Each row comes from the steps of one walk. Every step used is in the known rows, and no mark comes twice. Write the walk behind each row, first mark first.
Each row is shifted at random along 6 fixed directions that mean nothing.
Known rows:
novi -> loro -> gavan -> sokamen -> topub:  -67 -230   67 -248   66   29 -127  105  -12  -79  165  135 -110 -120  -48 -132  -30 -108  342   54   76  -45 -329 -114  -26  104  251 -122  108  -83  -32   11  208 -106  277    7   18  -86   31  227 -148   -2   70   12   88  210  200  352  177   -3 -395   89   48  146  129  -27   41  186   53 -277 -215  162  173  341
topub -> nalipak -> lupeb -> gavan: -126  -22  306  -12  188 -125   53  137 -206 -411  142  198  -11 -357   68 -345  276  -28 -134 -364  105 -146 -372 -449  131  179  321 -188  392  -83  186  258 -202  488 -249 -191  131  266    0  219  315  165  -77 -184  234  146    7  149   63   56 -136  128  398  126  165 -161 -285  310 -373 -197 -421   -2   36  209
sokamen -> loro -> gavan -> fega -> lupeb: -248 -123  128 -213  168  -32  -36  -83    9 -338  109  224  135  -16   -9   13  156 -140   37   98  234   91 -221 -386 -147  -95   45  108  255 -123  277  238  147   -3  -97  -51  -64   38  221  -43  -67   30 -204  -55  -48  142   83  271 -175   60  147  158  116  -22  217   -6 -155  -79 -129 -122   40   66 -156 -163
kinif -> fega -> novi -> gavan -> sokamen -> loro -> topub -> lupeb: -274 -444 -125 -290  144 -176  224  212  109   99 -110   95  260   80  473  -72  -68  216  334  116 -149  229  -25 -171 -155  123  178 -220 -349 -101  -49  -90 -370  -36 -317 -175   27  132 -170  268  -39  183 -139 -242  174    3   67  194  205  257   90    4  -33  194 -192    8    8   62  -93   29  229  119 -331  -99
topub -> nalipak -> gavan -> sokamen: -202   95   79  -65   37 -198  143 -175 -138   92    0 -242   63 -349   -5 -196  -85 -279 -138 -151  127 -221 -164 -185  217   90  305   52   78  196 -153   46  -25  217 -108  -84 -155  295   91  207  165  269  106  -17   11  111  -43  205   16   63 -106 -111  134  127    3 -122  -64  453 -113 -276 -108  -34 -163 -130
topub -> lupeb -> fega -> novi -> gavan -> sokamen: -353 -223 -313 -320   34  105 -257 -124  118  193  101  275  156  157  -98   87 -318 -100  162  231  142  196 -214  -68 -202  -39   36  -98 -156  -39   76  -20  173 -151  -10   18  -52 -117   -8  -26 -158  111 -124   34 -119  -22  175  285  188  -11  212 -134 -256   85  161   91   64 -184  192   -1  130  339 -121 -249
topub -> fomi -> lupeb -> gavan -> sokamen -> novi -> fega -> loro: -172   57   10  -15   65 -106  151 -261 -176  -18 -106 -334    1 -292 -154  -56  -73 -291   18  241  226 -131  -81  -45  -25  -10  162   75   51  247 -115  -66  210 -159  191  234 -188  165  356   64   -4  164  122  -90 -118   -3  147  305 -119   84   33  116   89  136   73  109    2  316   30 -321   62 -105 -229  -62
lupeb -> fega -> novi -> loro: -384 -260 -109 -212  151  186  -80 -136   90   -8  100  208  152  -58 -176   57 -276 -242   61  221  252   37 -266  -19 -198  103   87 -188  -59  -48    1  162   74  -60   44   46  -58  -13  166  -80   42   75   -4  -50   10  -38  256  162   56  146  215   63 -183   71  114  116  -68 -155    4 -135   19  173 -171  -16
kinif -> topub -> loro -> gavan: -401 -316  -65 -101   48 -150  243   86   18   35 -132   -8  164 -162  300 -154 -187   45   96  -51  -55  -32  -80 -124   13  175  200 -232 -170  116   57  -40 -264  269 -369 -147  -28  277   -6  225  144  242  147 -177   38    6   77  237   82  307   72  -41    9  276 -206  -40  -49  267 -223 -242   26   38 -307   -9
fega -> gavan -> sokamen -> loro -> topub -> lupeb: -287 -404 -163 -310   56  200  159   22  247 -152  195  332  283   47  123  -35 -174 -164  362   70   66   40 -332  -58 -162  299  132 -156   10 -228   34  160 -118  254 -156 -239    1  171  159  -22  154  -33 -154   99   34  158   21   79   -8   71  214  135  -88   72   62  -44  -34 -112 -130  -48  -33  290 -218  -48
lupeb -> fega -> gavan -> sokamen -> novi -> loro -> topub -> nalipak -> kinif: -379 -301 -235 -115  255  164  -79  -78  258  189   53  207  310  105  -46   90 -218 -157  214  206  106  261  -79  -51 -108   46  105 -173 -148   18   26   70   37 -187 -120 -202  -17  -23  -17  -10 -140  123  -97   80  -33  -72   24  272  -30   88  362 -140 -284  179  149  201  123 -303 -105   15  166  317 -169 -354
fega -> loro -> topub -> fomi -> lupeb -> gavan -> sokamen: -121  -58   -1 -158   -8  257 -159 -161  -55 -168  201  236  -19  -82 -271  -10  -96 -346   68   85  300  -82 -368  -97  -41  182  161 -182  271  -20   26  120  283  146  214  104  -62  -48  205  -84   68  -29  -48   75  -64  154   95  229   46 -121    7  127  -26  102  314  -27  -60   72   78 -123 -333  284   72   63
gavan -> fega -> loro -> topub -> fomi -> nalipak -> kinif: -258 -278 -196 -145  274  -60  -15  -15  -29  207  -31 -127  218   56  130   74 -108  -81  245  119  -18  234   66  -24   49  104  169 -273 -162  298 -124 -122 -116 -345 -107  -29   44   18 -111   81  -67  248  -17 -121   94 -130   33  272   74  180  219 -164 -210  187  -79  124  134   -4  -25  -16   99  153 -200 -257
kinif -> fega -> loro -> topub -> nalipak -> fomi: -135  119  127  -78  120 -108  -90 -231 -114  -39  -71 -174  -68 -239 -287   49  240 -285 -345   95  405 -173 -106 -349 -120  278  185  -20  259   86 -176   74  176 -245   53  153 -246  182  230  -21 -108  214  129 -177  -39  -95  223  227 -230   85  215    5 -101  139  213  109 -177   80 -208 -160  -68   38   -9 -337
novi -> gavan -> sokamen -> kinif -> nalipak -> lupeb -> fega -> loro -> topub -> fomi:    7 -297  160 -155   63  -85   66  101  -79 -195  132  -57  -25 -185  -62 -191  181 -170  253  224   56 -106 -281 -219   94   64  235 -266  290  -35  -43   -4  128 -182  196    2  110   -6  118  160 -162  -63  -55  -90   45  232  122  432   77  -51 -222  235  212  128  120   63   53  246  -81 -182 -244   -3   27  182
fomi -> lupeb -> fega -> gavan -> sokamen -> kinif:  -16  109  247  -88  327 -336 -250  -44 -320   -9 -172  -39 -157 -112   77   42  420  186 -103  -86  197  211  -14 -611  -74  -56  191   60   11  155  146  -37  207 -468   80  135  -85 -209 -169  294 -235  221 -112 -340  115  -82  150  362   49  228  -54  -74   87  170  183   62 -134   28  -41  -68  143 -116  181  -77
novi -> loro -> topub -> lupeb -> gavan -> fega:    6 -105  -55 -244  202   32 -427  -92 -113  -55    1   79 -154  181 -109  151   22   92  171  196  242  158  -63 -133  -34 -156  138 -174   78  -10   73  -39  422 -282  312  313  -57 -213   85   54 -273  117  -52 -121  -36    2  291  320   54  -15 -219   53  -81  190  344   85   72   87  305 -149 -266  223  185  187
nalipak -> gavan -> fega -> loro -> topub -> fomi -> lupeb: -234 -371  -55    8  168 -156  141   23 -128 -145   30 -148   64   37  216  -64   48  -68  349  316  -47   32  -60 -226    7  -63   92 -225  122  162  173  -64   87 -100  -69  -25   61  132  194   52  -76  145 -165 -151  -74  145   23  401  -19   19   59  188  119  174   -8   73   75  149   -7  -44  -65 -118 -255  -62
fomi -> nalipak -> lupeb -> fega:  -93    9 -246 -198  254  -25 -144 -201  -85   85    2 -101  -56  241  -87   81   10   26  341  132  152  200  -72  -86  -17   -4   87  -82   59  293  104 -131  239 -310  152   22  -55  170  103  -34 -138  318  -37   36  -45  -96   83  190  -81  -23  118  -93 -199  152  240  108  163  106  279  -23   51  194   40 -146
nalipak -> topub -> lupeb -> fega -> novi -> loro -> gavan -> sokamen: -121 -359  144  -54  109 -158  -42   71  -34  -66   92   -3 -128  -52   30 -236   10  -84  265  410   60   41 -207 -298  116 -405  179 -237  216  -47  133   81  374 -110  170   30   84 -222   23  269 -341  -75 -153  -87  -65  373   97  553  189  -91 -422  228  254  168  177   89   92  257   93 -199 -189 -147   -3  247
loro -> topub -> nalipak -> kinif -> fomi -> lupeb -> fega -> gavan -> sokamen: -202 -245  -58 -131   88   -3  -93  -76   47  -21  128   64  111   64  -10  -70  -20 -119  280  285   51  143 -167 -210   36 -219   98 -110  147   31  144   26  270 -200   56  -53   19  -52   15   69 -222   32 -186   61 -121  182  -23  441   57 -137   23   23  -15  136  166   94  123   46   67  -31   12  122 -108 -164
topub -> fomi -> nalipak -> lupeb -> fega -> loro -> gavan: -356 -142   95   -7   58 -146  280   21  -63 -124  -90 -105  170 -276  105 -175   22  -77  -49   27   52 -114 -110 -205   41  134  143  -64   68  228   86   53 -188  161 -287 -103  -27  337  162  172   46  199   58 -212   16   -8   63  272 -101  185  147  159  199  164  -43   47 -140  263 -277 -233  121  -33 -255 -176
novi -> gavan -> sokamen -> kinif: -277 -147  -49  -46  143 -261  289  -40 -125   93   77 -187  161 -253  200 -158  -91 -151  309 -230  -82  -35 -147 -173  164   33  274   63  -64  178  -39  -36 -127   38 -172 -184   59  266   65  235  214  260   25   92   72   96 -115  282  102  237   10 -177   73  113 -178 -102   36  263 -146 -276  155 -114 -269    7
fega -> loro -> gavan -> sokamen -> novi: -484 -121  -72  -65   30   64  141 -173  172   60   67   36  165 -110  -88 -113 -338 -440  111  259  144  -41 -309  -99 -145  -42  111   75   17  101   28  156  134   66  -38  -88  -97   85  198  -17  -13  101   37  159 -108  124   26  258  -22   54  268   37  -77  124   50  129  -45  -47 -118 -230  165   90 -205 -249
fomi -> nalipak -> topub -> lupeb -> fega -> novi -> gavan -> sokamen: -334  -85 -117  -55   87 -100   46 -182  -20  133  -11  -74  177 -114    8  -49 -120 -148  -25  147   90   28  -75 -138  -61    2  127  -12 -130  107  -49  -22   38  -87 -126  -35 -123  138   88  112  -71  241  -49  -86  -59  -30   59  279   44   94  200 -116  -75  127   26   64   -2   41  -19  -41  200   82 -298 -372
gavan -> sokamen -> topub -> loro: -213   57  138 -199  191 -165   96 -135  -14  -12 -218   54   94 -293  161  -30  102  -30 -378  -54  249  -94  -85 -376 -246  450  159    5 -140 -110  -76   52 -136   64 -241  -74 -327  154  -19  175   68  143  -14 -389  120 -104  157   -6  -32  359  262  -71  -27  175   -2   31 -303   24 -307  -41  125   -3 -180 -281
novi -> loro -> topub -> fomi: -317 -562  -37 -236  160 -176  -92   88   17   55   28   22    0  133  192 -106  -45  -10  273  414  -11   22 -116 -377 -140  -60   75 -311   50  -24  136  -17  174 -238 -100  -27   -6  -30   36  110 -243   89 -141 -198  -98  142  166  468  124  100   98  147  -42  216  -53  164   21  -41  -27  -74  -46 -137 -119  -32
fomi -> nalipak -> gavan -> sokamen -> loro -> topub -> lupeb: -224 -171   88  -60  259 -189   51  -44  -11  -37 -130   42   53  -20  197  -63  202    7  -99   85  160   36  -31 -451 -191  144  149  -78    2  -48   73  102   11   -8 -213 -103 -193  123   36  161  -66  173 -136 -282   47   21   64  208  -98  209  210   69   14  193  119   84 -172  -51 -235    6   34  -56 -134 -283
topub -> loro -> gavan -> sokamen -> kinif -> fega: -198  -26  163 -142   86 -224  350  -29  -64 -165   16  -67  257 -364  162 -145  132  -89   24 -217   32 -122 -249 -258  145  120  232  101   11  -44   16   75 -321   39 -257 -226   27  297   21  226  171  140  -80  -22  191   27  -41   54   43  210    5  -83  182   65  -16  -50 -149  264 -368 -177  191    3 -262  -80
fomi -> topub -> lupeb -> gavan -> sokamen -> loro: -259 -274  -10  -46  202 -266  173   40  -21   61  -88  -92   33   35  359 -296  -79   11  347  160  -95  130  -16 -255   21 -161  167  -93  -75  116   28  -43   64   -2 -106 -108  -36   72  -53  274  -68  129 -113 -132   50  176  -65  366  141  123  -64   29   91  221  -82   89   44  304  -23 -162   65 -215 -240   24
nalipak -> lupeb -> fega -> gavan: -189  152 -136 -183  157 -257 -125 -179 -242  208 -319 -254   16    4  109  159   51  289   13  -71   93  211  174 -193  -37  107  135   96 -265  446   19 -254   81 -295  -67  174 -232  257   44  160 -162  515  173 -243  -80 -293  236  284 -132  250  178 -182 -182  252  -25  -36   60  253  194 -171  331   92  -78 -276
nalipak -> fomi -> topub -> lupeb: -123 -478 -389  -51  253 -278   -7   -4 -101  174   -8 -331 -153  371  297  -40  -77  143  681  454 -112  266   89 -199   12 -239  115 -247  -47  272   72 -275  349 -430  133   56   31   11   58  114 -223  301 -127  -68 -159  140   -6  465   79   -5  -64  -23  -98  257  -49  115  380  212  384  -42  -31 -170 -144   72
gavan -> sokamen -> topub -> fomi: -148   60  190 -169   78 -156 -125 -231 -116 -169   56  -50  -63 -246 -145  -72  249 -257 -230  118  317 -302 -326 -523 -187  242  102  136  278  -76   67  121  292 -189   44    4 -243  130  292   26  -96  106 -110 -127 -106   59  165  204 -124   38  196   76   53   73  228   96 -237  -26 -216 -102  -37 -111   23 -275
lupeb -> gavan -> sokamen -> loro: -180 -208  -34 -164  147 -307  109   59  -96  209 -121 -203  -69   39  324 -294 -192   16  447   70 -125  144   -3 -120  135 -199  253 -130 -103  257 -100 -146   74  -32   17    3  -17   67 -132  327  -51  197   64  -75   71  176  -17  409  244  119 -254  -39   48  249 -164   13  123  532  135 -319   -3 -175 -145  206
loro -> gavan -> sokamen -> kinif -> nalipak -> fomi -> topub -> lupeb: -211 -292    9  114  127  -30  280  -42   15 -353  274    3  145 -193   22 -192  167 -299  187  101   97 -175 -357 -305   40  117  167  -74  344 -106  133  187   60  123  -79 -251   86  218  312   -8  135    9 -230   78   -8  261 -114  217 -121  -35  102  151  206   50  187   31  -26   23 -289  -47 -159  -49 -218  -87
gavan -> sokamen -> kinif -> nalipak -> fomi: -280  -26   57  -91  154 -368  222   65 -163  137  -86 -220  197 -256  255 -114  165  -80  -82 -244  -29  -27  -48 -322   70  248  294  -75  -29  209 -170  -77 -331  -67 -346 -121   12  334 -149  146  108  355   63 -154  211  -67  -18  240  100  257  186 -255  -10  150 -189  -66  -93  259 -312  -76  149  -19 -278 -348
kinif -> nalipak -> fomi -> topub -> loro -> gavan -> fega -> novi: -150 -119  236   42   71  -68   51  -59 -101 -257   72 -227  -30 -365 -173 -143   45 -304  -40  328  176 -129 -264 -146  146 -142  223 -140  232   99 -113  134  156 -211  261  146   56  -95  183  139 -137   26   62 -175   69  185  180  364    9   14 -242  220  208  113   92  105  -22  280  -79 -284 -212  -88  -83  133
sokamen -> loro -> topub -> lupeb:  -18 -152  190 -154  149 -159  261   -5 -115 -239   20 -100  -52 -253  152 -173  186 -111  153  -92  144 -180 -260 -292    9  294  303 -113  185  -71  -96  116  -94  199  -30  -87  -67  277  232  209  225  118    8 -131  133  195   58   82  -63  195 -120  228  191  130    4 -128 -152  323 -191 -241 -212 -135  -91  232
kinif -> nalipak -> topub -> fomi -> lupeb -> fega:   59  -42  -23 -154  199   25 -278 -147 -169 -235  108    7 -190  142 -210   26  241  -26  282  241  244   59 -274 -239  -32   -3   76 -180  328   92  203  -40  407 -370  326   82   24  -31  208  -53 -206  116 -157  -17  -59   30  171  251  -44 -160  -47  141  -13  112  428  150   84   69  204    1 -193  118  186   49
fomi -> topub -> loro -> gavan -> sokamen -> novi: -123  -78  -30 -123   14  104  -76 -103    5   19   92  -60 -160 -116 -271  -98 -246 -388  230  287  210  -50 -372   29  -32    3  245 -126  101  145 -153   -7  313 -155  450  156  -34 -171  134   74 -126   33  181   85  -21  162  212  304   94  -53 -223  113  -32  178  190  117   85  177  141 -325 -200  190  175  211
fega -> loro -> topub -> nalipak -> lupeb:  -39  106  180 -180  253  -67   66  -51 -118  -99  -63   50   -8 -259  -63    4  281 -110 -256 -183  297  -33 -151 -342 -110  456  301 -142  141   17 -115  106 -155  137 -107  -25 -154  224   36  103  139  214   77 -249  197  -39  137   63 -140  201   67   17   56  130  127 -104 -225  128 -251  -87 -190  127   -3 -106
topub -> lupeb -> gavan -> sokamen: -196 -137  -18 -257   98   -1 -201  -23  -29  -40  108  295   20   41   64  -98  -54  -28   48  -10  149   78 -277 -331  -58    6  152 -141  105 -104  162  111  115  151  -96  -42  -21  -62  -91   93   31   85 -202  -56   17  128   33  205  210  -15   11  -21   27  122  197  -45 -102   48   34  -29 -168  167   16  -13
topub -> nalipak -> gavan -> fega -> novi: -331 -181  -26 -132   64   73   43  -72   67 -114  167  -47  214 -199  -85  -78 -265 -287  136  195   71   -9 -290   18  112  -92  180  -71   23   70  -79  173  -50  -40   42  -43   86   37  120   62   46  123   -7   12   75   95   77  206   74    8  -31   52   42   46   11   32   26  127  -25 -215  -65  127 -211  -10
fega -> lupeb -> gavan -> sokamen -> topub:  -76  121  236 -117  288 -239 -378  -83 -197  -30 -182  111 -215  -25   53   10  383  184 -209   25  264  137  -14 -665 -288   49  130  117   25  -26  172   22  373 -370   73  116 -293 -136  -81  242 -330  249  -80 -353   20  -56  201  361   -9  165   19  -66  -26  219  248   63 -181  -61  -15  -29   61  -49  200 -169

Write each row's walk:
-218 -141   -3 -150  136  161  -46  -96    3 -270  118  293  143  -75 -173   27   50 -191   79  149  252  102 -272 -175 -188  111   31 -112  178  -94  162  147  120 -113   38   41   20  -72  148  -77  -14  -80 -172  -63   15   -4  140  211   11   13  226  125  -13   12  268  121 -116 -142  -90  -32   33  179 -109  -90 : novi -> gavan -> sokamen -> kinif -> fomi -> lupeb -> fega -> loro
-183    9  320   -8  130  -77  138 -109  -92 -392   60  -39  163 -469  -54 -119  206 -252 -250  -72  224 -256 -254 -236  137   88  200  -26  269  -74   45  228  -92  144 -129  -48   -6  153  241  139   72   11  -34 -165  120   82  116  122 -122  143  -77  127  261   72  164   12 -256  192 -413 -224 -162   -4 -175  -68 : fomi -> nalipak -> kinif -> topub -> loro -> gavan -> fega
 -66  161   34  -40   29   33  247 -276 -192    5  -25 -276   79 -481 -272   53 -121 -373 -143 -153  329 -252 -208  161   84  318  369  -18  -73  145 -403   17  -71   64  245  219 -181  294  322   40  348  253  296   -8  105  -81  195   35  -61  218  -59  -32    3   98   67  -94  -64  394  -45 -376  -97  150 -190  137 : topub -> lupeb -> gavan -> sokamen -> kinif -> fega -> novi -> loro
-162 -442  -10 -192  142  -28   39   96   91 -133  118  178   21   35  122 -141  -12  -71  344  242   57   80 -262 -239 -119   -5  172 -241   94 -201   61  114   87    9   20  -96   49  -50   70  150  -66  -33 -159  -79   34  249   97  303  102   46  -71  210   66  131   93   41    1   10  -46 -107 -151   22  -88  154 : fega -> novi -> gavan -> sokamen -> loro -> topub -> lupeb
-208 -214  187 -123  118  -29   53   -5   -2 -158  -20   88   37  -90   55  -85  141 -118  171  169  116    9 -159 -290 -130  112  140 -133  111  -43   19   83  113 -110   26  -10  -83   43  131  131 -180    3  -26 -124   40  124  141  348  -34  113   33  193  -41  188   81   68 -104   45 -153 -116   12   -1  -69  -41 : kinif -> fomi -> lupeb -> fega -> gavan -> sokamen -> loro -> topub
-127  -59  170   40    6  -19  317   32 -144 -273    8 -150   83 -425  -64 -153   95 -182   86 -108   99 -200 -240  -33  182  275  279 -119  175  211  -69   34 -142  159    7  -36   59  292  269  169  145  121  183  -66  101   52   84  246  -95  128 -125  207  253  144   48  -48  -53  420 -237 -349  -96   62 -113  149 : sokamen -> kinif -> nalipak -> topub -> fomi -> lupeb -> fega -> loro -> gavan
 -54   17  181 -123  232   28 -133  -98   14 -137   16  128   -6 -172 -166  -97  240 -110 -174  -28  301    9 -224 -361 -110  139  235  -75  144  -84    9  161   51 -155   58  -57 -111  -30  -49  168   25  121  -20 -143  146  -30   41  162  -32   81   13  -36   52  137  257  128 -150   -3 -241  -81 -137  156   60 -101 : lupeb -> fega -> loro -> gavan -> sokamen -> kinif -> topub -> nalipak
-393 -208  164  -68   60 -113  162   55    2  -34   34   48  320 -314  122 -201  -16 -205 -199   60    7 -106 -178 -237   44   83  197 -129  -44  -26  -52  130 -273   75 -289 -166   -9  117  -96  204  -27   90 -106 -226  162   50   53  256  149  107   53    3  137  107  -19   38 -171   85 -341  -26   62   83 -277 -319 : kinif -> fega -> novi -> loro -> topub -> fomi -> nalipak -> gavan -> sokamen
-154  -64  -94 -154  -41   50  253  -80   -6 -125  164 -114  196 -222   50  -91  -81 -196  422  -68  -33 -130 -283   83   41  281  224   88    7   74 -124  -68  -44    2  103 -119  -33  385  250   85  132  173   76  181   34   95  -14  170   -7   -2  -29  -20  -19   97  -43 -112   93  291  -10 -193   80  220 -200   -6 : kinif -> fomi -> lupeb -> fega -> gavan -> sokamen -> topub
-138   67   15   39  156 -193  154 -322  -70   21  -22 -303   94 -229 -157  -59   87 -278   49   13  191 -118  -84 -152  171  -69  204  138  124  123  -63   15  170 -202   13  -81 -156  310  285  100  -26  238   55  152  -94   18  -14  244 -202   54   64 -153  -37  134  177   86   64  264 -177 -271   87  -68 -231 -217 : novi -> gavan -> sokamen -> loro -> topub -> nalipak -> kinif -> fega
-126 -162  142  -57   52 -123  156   10  -89  -21   15  -80   56 -284   47 -159   -3 -141   98   83   92  -66 -193 -152  145  -66  276 -177   39   20  -63   36   16   52   33   -1   29   24   59  255  -40   58   -3  -84   56  196   71  330  148   76 -286   74  192  157   55  -44    4  347  -59 -209 -100  -10 -143  133 : nalipak -> kinif -> topub -> lupeb -> fega -> novi -> loro -> gavan -> sokamen
-347 -248   54 -127  116   70   47   52   28   93  -52   95  154 -172   -7   16  -97 -209  -50   57  118  -34 -115  -60 -196  341  253 -280 -161   17 -221   30 -161  -47  -47   58 -106   76   -3   97  -40  165  199 -187  162  -85  268  262   76  259  115   16 -199  235  -32   55 -122  -63 -212 -120  -12  263  -92 -123 : kinif -> fomi -> nalipak -> gavan -> sokamen -> novi -> loro -> topub
-312  -93 -135  -51  228  -60   45 -120   52  -49   57   79  198  140   21   -2  122  -35  185  137   87  149 -128 -283  -86  -72    7   -7  114   96  296   40   93 -179 -172 -195   15  225   84  -57 -157  192 -243   48  -47  -44  -49  248 -108  -10  369  -78  -87  111  261  187   14 -136 -101  113  239  153 -157 -456 : loro -> gavan -> sokamen -> kinif -> fomi -> nalipak -> lupeb -> fega
-187 -218 -322 -165   85  283   35 -107   38  105  157  -10  138  -18 -286  141 -362 -342  376  144  179   71 -242  381  -28  203  229 -299  -95  168 -263  -71   45 -163  352  145   54   69  186 -166  137  140  193  159   63  -59  211  194   71   42   47  -35 -265   95  108   70  212   81  202 -204 -104  421 -128  140 : sokamen -> kinif -> nalipak -> fomi -> lupeb -> fega -> novi -> loro
-193 -207   63    7  234   85  115  -20   85 -267   86  276  158 -154   31 -129   78 -183  -57   33  152   25 -244 -214  -34  241  182 -307  162 -198   90  188  -14  227 -150 -208    3   13   -6   17  111  -71 -156 -100  131  112    2  136   11   97  149   21   56  148  209   59  -95  -54 -329   13 -224  134 -173  -68 : fomi -> lupeb -> gavan -> sokamen -> kinif -> nalipak -> topub -> loro
-265  -75   75   55  282 -394  -29  -85 -225  264 -313 -258 -112  -68  163  -68   40   -1 -177  256  138   54  126 -380 -196 -155  188 -108 -172  226  -14 -127  187 -254  -24  228 -230   -3  -31  204 -192  337   45 -397  -34  -71  219  436   72  261   84  -24   31  299   -8  195  -87  148  -24 -142  125 -231 -157 -186 : topub -> fomi -> lupeb -> gavan -> sokamen -> novi -> loro
-277 -257 -179  -75  234 -105   85 -145  139  177   17 -109  208  105   41  -20 -119 -145  332  289   21  172  -41 -108   52 -260  124  -43  -69   54   45  -18  122 -344  -55 -162  -22   96   20   70 -183  192 -115  162  -66   39  -57  307   -2   18  138 -182 -159  173   98  201  208   16  -43  -76  200   63 -277 -251 : gavan -> sokamen -> novi -> loro -> topub -> nalipak -> kinif -> fega
-435 -214  -71  -14  141  -32  163 -118  150  -89   34   20  279  -50  124  -86 -114  -77  158  335   44   86 -191 -250 -102 -106   18   59  -86  -16  172  172   12 -111 -173 -238  -27  152  160   67  -88  168 -248  -53  -46   47  -38  199  -25   69  327   59    0   93   57  145   -4 -109  -84   33  308  -26 -337 -332 : nalipak -> gavan -> sokamen -> topub -> lupeb -> fega -> novi
 -16  172  259  166  193 -252  130 -181 -308 -335   18 -353  -15 -367    5 -134  332 -144  -48  -99  147 -221 -111 -282  228  -91  255   89  329  125   35   65  120  -15   49   64  -31  311  319  154   91  254  -34  -91   37   88  -24  242 -153   21 -144   62  305  138  173  -15  -98  440 -185 -238 -192 -166 -146    3 : sokamen -> topub -> nalipak -> kinif -> fomi -> lupeb -> gavan -> fega
-347 -454  -97  -51  159  220   17    1  129 -218  262  253  243  -63 -114   -6 -190 -286  213  304  129   54 -306    4 -124  -54  112 -269   51 -205   50  208   85  -75  102   29  131 -121  163  -95   27  -83 -156    7   57  103  159  279  105   31   98  127  -29   51  169  161    6 -209 -100  -81 -131  189 -229   85 : sokamen -> kinif -> fomi -> topub -> lupeb -> gavan -> fega -> novi -> loro
 -73 -147  167  -31  178 -240  214  -62 -112 -202  -56 -197  -24 -223  132 -248  148  -12  179  228   79  -22  -84 -299   58 -130  148    8  155   22   60   50  156  -99   34  -12  -57  110  186  285  -80   52 -115 -209   -9  186   17  316  -11   77 -147  223  306  113   28   55  -16  373  -22 -228   50 -297 -209  125 : novi -> gavan -> sokamen -> topub -> lupeb -> fega -> loro
 -62 -169 -214  -27  163  -71  158 -104  -27   53   68 -178   62  -14   38  -22  -37 -120  328   53   38   80 -115  -13   84   76  284 -144  -23   97 -131  -71  106  -65   85  -60  -13  177  132   71   82  246   20  121    2   95  -38  246   -4   48  -17 -122  -51  154   67  -47  229  203   69 -121  -92  108 -206   -6 : fega -> novi -> gavan -> sokamen -> kinif -> nalipak -> topub -> lupeb
